Below are the code and all the weights of a small trained network. Each question names an input and a target symbol and asks about switching units off, where a switched-off unit gives its printed mean instead of its output.

import numpy as np


def w(rows, s, z=0):
    codes = np.array(rows[::2]) - 128.0
    scale = np.full(codes.shape[1], s)
    scale[-1] = z or s
    return codes * scale


def f(y):
    return np.maximum(y, 0)


def softmax(a):
    e = np.exp(a - a.max(-1, keepdims=True))
    return e / e.sum(-1, keepdims=True)


def log_softmax(a):
    a = a - a.max(-1, keepdims=True)
    return a - np.log(np.exp(a).sum(-1, keepdims=True))


def net(x, mask):
    ids = ['αβγδεζηθλμξστφψω'.index(c) for c in x.split()]
    T = len(ids)
    res = E[ids] + P[:T]
    r = res
    for j in range(2):
        rows = slice(3 * j, 3 * j + 3)
        q, k, v = (r @ M[0][rows].T for M in (Q, K, V))
        z = softmax(np.where(np.tri(T) > 0, q @ k.T / 3**0.5, -1e9)) @ v
        o = O[0][rows]
        res = res + np.where(mask[j], z, o[:, -1]) @ o[:, :-1]
    y = f(res @ A[0][:, :-1].T + A[0][:, -1])
    res = res + np.where(mask[2:6], y, B[0][:, -1]) @ B[0][:, :-1]
    return log_softmax(res[-1] @ U[:, :-1].T + U[:, -1])


Q, K, V, O, A, B = {}, {}, {}, {}, {}, {}
E = w([
[89,109,88],'α',
[166,33,89],'β',
[90,110,97],'γ',
[121,159,72],'δ',
[148,87,128],'ε',
[125,167,196],'ζ',
[144,102,62],'η',
[89,111,95],'θ',
[90,136,179],'λ',
[195,117,165],'μ',
[139,85,130],'ξ',
[95,111,78],'σ',
[144,63,114],'τ',
[129,183,138],'φ',
[254,81,143],'ψ',
[141,86,127],'ω',
],0.02)
P = w([
[1,65,198],'0',
[42,96,180],'1',
[82,127,168],'2',
[104,141,155],'3',
[119,149,144],'4',
[130,157,139],'5',
[138,161,130],'6',
[147,163,119],'7',
[154,166,111],'8',
[158,166,104],'9',
[165,168,99],'10',
[165,170,100],'11',
],0.008)
Q[0] = w([
[228,72,133],'h0',
[98,252,87],'h0',
[60,120,50],'h0',
[132,147,109],'h1',
[158,152,142],'h1',
[115,145,100],'h1',
],0.025)
K[0] = w([
[246,78,176],'h0',
[61,253,94],'h0',
[86,102,26],'h0',
[135,144,108],'h1',
[137,164,144],'h1',
[122,137,82],'h1',
],0.023)
V[0] = w([
[93,38,213],'h0',
[100,114,255],'h0',
[62,117,98],'h0',
[193,249,105],'h1',
[127,64,192],'h1',
[151,98,200],'h1',
],0.0066)
O[0] = w([
[183,114,3,60],'h0',
[191,200,25,228],'h0',
[36,123,97,75],'h0',
[89,137,7,250],'h1',
[60,134,191,108],'h1',
[38,136,164,158],'h1',
],0.0064,0.0015)
A[0] = w([
[3,119,27,132],'n0',
[194,87,86,156],'n1',
[202,2,124,1],'n2',
[136,220,29,33],'n3',
],0.012,0.0076)
B[0] = w([
[150,164,164,254],'n0',
[89,49,213,236],'n1',
[98,250,41,215],'n2',
[232,50,36,233],'n3',
],0.016,0.0037)
U = w([
[85,105,122,100],'α',
[61,81,97,173],'β',
[103,115,131,81],'γ',
[107,126,127,52],'δ',
[21,102,56,164],'ε',
[97,125,127,53],'ζ',
[108,124,128,50],'η',
[175,133,78,170],'θ',
[95,111,123,78],'λ',
[74,250,221,181],'μ',
[180,76,224,82],'ξ',
[71,32,117,213],'σ',
[108,134,131,45],'τ',
[107,130,130,37],'φ',
[101,128,120,47],'ψ',
[145,187,138,254],'ω',
],0.014,0.0063)

Each question gives the input, a string of symbols that net reads in full, and the target symbol t.
The units are the heads (3 rows each of Q, K, V and O) and the neurons (one row each of A and B). Each row of codes is followed by its name. A weight is (code - 128) times the scale printed after its matrix; where a second scale follows, it is the last column's (O, A, B and U).
mask holds one flag per unit, heads first, then neurons. A switched-off unit (its flag False) gives its mean, the last column of its rows in O or B, instead of its output. The means were averaged over made-up inputs and are rounded, as every weight is.
A unit's drop is (log p(t) with every unit on - log p(t) with that unit switched off) / (log p(t) with every unit on - log p(t) with every unit switched off).
The circuit of an input: a set's keep is (log p(t) with only the set's units on - log p(t) with every unit switched off) / (log p(t) with every unit on - log p(t) with every unit switched off). Starting from all 6 units, units are removed one at a time, each time the one whose removal leaves the highest keep (on an exact tie, the one counted first), for as long as the keep stays at least 0.8.
units of the circuit, in order: the units of the circuit, biggest drop first
top k neurons: the k neurons with the biggest drops, biggest first
heads that matter: for each layer, one digit per head in row order, 1 if its drop is at least 0.15 and else 0, layers parted by /
drop of u: that unit's drop, to one decimal
input φ β φ β ξ φ δ φ ε, target σ: heads that matter	00
input ζ φ δ θ φ θ φ φ φ ψ, target μ: units of the circuit, in order	[n2; n1; n3]
input ζ ψ φ φ μ φ φ β, target ε: units of the circuit, in order	[n2; n1]
input φ δ φ ζ δ ξ φ ζ δ ζ ξ, target σ: units of the circuit, in order	[n1; n0]
input μ φ φ δ μ φ ξ, target σ: units of the circuit, in order	[n1; h0]
input φ φ φ μ θ β ζ γ, target μ: units of the circuit, in order	[n0; h0]
input φ δ φ φ β β ζ φ φ ω φ α, target μ: units of the circuit, in order	[h0; n0]
input ψ γ α μ ζ ζ φ ζ ζ, target θ: units of the circuit, in order	[h0; n3; n1]
input λ η σ δ γ ω ζ ζ μ, target ξ: top 2 neurons	[n1; n2]
input ζ φ φ ψ ζ γ ζ, target θ: units of the circuit, in order	[h0; n3]
input ψ φ φ γ ζ σ, target μ: units of the circuit, in order	[n0; h0]
input ζ δ φ β φ δ σ, target μ: units of the circuit, in order	[h0; n0]
input ω φ ζ ζ α φ γ, target μ: units of the circuit, in order	[n0; n3]
input φ ζ δ γ ε φ β, target ε: top 2 neurons	[n2; n0]
input δ φ δ σ φ ζ φ φ φ ζ η, target σ: top 2 neurons	[n1; n2]
input μ δ φ ω ξ ω, target σ: top 2 neurons	[n1; n0]
input μ μ φ η φ φ ω α ζ ε, target σ: top 3 neurons	[n1; n0; n3]
input φ φ γ ω φ α ζ φ α φ φ θ, target μ: drop of n0	0.6
input φ ζ μ ξ τ β ω σ φ γ φ η, target σ: drop of n0	-0.1
input ζ θ ζ, target ω: drop of n1	0.3
